Here is a tiny trained network, its code and every weight. The questions are about switching its units off for an input and a class, where a switched-off unit gives its printed mean instead of its output.

import numpy as np


def w(rows, s, z=0):
    codes = np.array(rows[::2]) - 128.0
    scale = np.full(codes.shape[1], s)
    scale[-1] = z or s
    return codes * scale


def f(y):
    return np.maximum(y, 0)


def log_softmax(a):
    a = a - a.max(-1, keepdims=True)
    return a - np.log(np.exp(a).sum(-1, keepdims=True))


def net(x, mask):
    res = np.array(x, float).reshape(1, 3) / 4 @ E
    y = f(res @ A[0][:, :-1].T + A[0][:, -1])
    res = res + np.where(mask, y, B[0][:, -1]) @ B[0][:, :-1]
    return log_softmax(res[-1] @ U[:, :-1].T + U[:, -1])


A, B = {}, {}
E = w([
[212,83,254],'x0',
[227,32,46],'x1',
[32,21,140],'x2',
],0.0057)
A[0] = w([
[71,24,178,103],'N0',
[66,173,28,195],'N1',
[197,88,248,23],'N2',
[168,103,181,165],'N3',
[96,164,167,89],'N4',
[157,234,50,104],'N5',
[221,73,57,138],'N6',
[115,147,209,115],'N7',
[85,154,44,17],'N8',
[36,72,94,91],'N9',
[63,204,168,58],'N10',
[156,111,191,254],'N11',
[200,47,89,76],'N12',
[114,144,197,111],'N13',
[158,95,102,77],'N14',
[83,195,182,172],'N15',
[109,86,156,112],'N16',
[238,216,155,88],'N17',
],0.017,0.0084)
B[0] = w([
[118,152,191,201],'N0',
[184,92,85,248],'N1',
[125,2,130,196],'N2',
[150,91,113,196],'N3',
[95,126,121,155],'N4',
[125,111,187,206],'N5',
[92,173,97,236],'N6',
[93,102,107,172],'N7',
[133,36,118,165],'N8',
[123,127,189,190],'N9',
[62,113,111,177],'N10',
[213,157,97,237],'N11',
[66,125,110,204],'N12',
[96,105,113,164],'N13',
[95,109,124,152],'N14',
[110,184,103,207],'N15',
[123,132,154,156],'N16',
[114,139,201,208],'N17',
],0.072,0.011)
U = w([
[143,53,105,129],'0',
[17,144,75,134],'1',
[109,126,254,148],'2',
[221,184,70,254],'3',
[140,155,120,49],'4',
[139,155,120,53],'5',
],0.0097,0.0066)

Each question gives the input, the list of numbers given to net, and the class t.
The units are the neurons (one row each of A and B). Each row of codes is followed by its name. A weight is (code - 128) times the scale printed after its matrix; where a second scale follows, it is the last column's (A, B and U).
mask holds one flag per neuron, in row order. A switched-off neuron (its flag False) gives its mean, the last column of its row in B, instead of its output. The means were averaged over made-up inputs and are rounded, as every weight is.
A unit's drop is (log p(t) with every unit on - log p(t) with that unit switched off) / (log p(t) with every unit on - log p(t) with every unit switched off).
The circuit of an input: a set's keep is (log p(t) with only the set's units on - log p(t) with every unit switched off) / (log p(t) with every unit on - log p(t) with every unit switched off). Starting from the 12 units with the biggest drops (on a tie, the unit counted first), units are removed one at a time, each time the one whose removal leaves the highest keep (on an exact tie, the one counted first), for as long as the keep stays at least 0.8.
units of the circuit, in order: the units of the circuit, biggest drop first
most important unit: the unit with the biggest drop
k most important neurons: the k neurons with the biggest drops, biggest first
drop when u is switched off: that unit's drop, to one decimal
input [1,6,-6], class 1: units of the circuit, in order -> N6
input [1,-3,-1], class 3: units of the circuit, in order -> N12; N2
input [-2,-4,-6], class 2: 2 most important neurons -> N5; N17
input [-2,8,7], class 1: 2 most important neurons -> N6; N12
input [6,2,7], class 2: 3 most important neurons -> N0; N1; N16
input [-1,-2,3], class 3: 3 most important neurons -> N17; N5; N2
input [-5,6,6], class 1: 4 most important neurons -> N6; N17; N5; N12
input [-1,-4,3], class 1: 2 most important neurons -> N10; N11
input [6,-3,-8], class 2: 2 most important neurons -> N17; N1
input [-8,-8,8], class 0: 2 most important neurons -> N1; N8
input [-6,7,8], class 2: 3 most important neurons -> N9; N0; N15
input [6,-2,-8], class 2: 2 most important neurons -> N17; N1
input [-7,0,-8], class 2: 2 most important neurons -> N5; N17
input [2,1,-4], class 2: units of the circuit, in order -> N17
input [0,-8,-7], class 1: 2 most important neurons -> N10; N15
input [-1,-2,-3], class 3: drop when N0 is switched off -> 0.2
input [-1,3,-2], class 3: drop when N10 is switched off -> 0.2
input [3,5,7], class 2: drop when N0 is switched off -> 1.4
input [-4,6,-8], class 2: drop when N17 is switched off -> 0.8
input [3,-2,1], class 3: most important unit -> N11
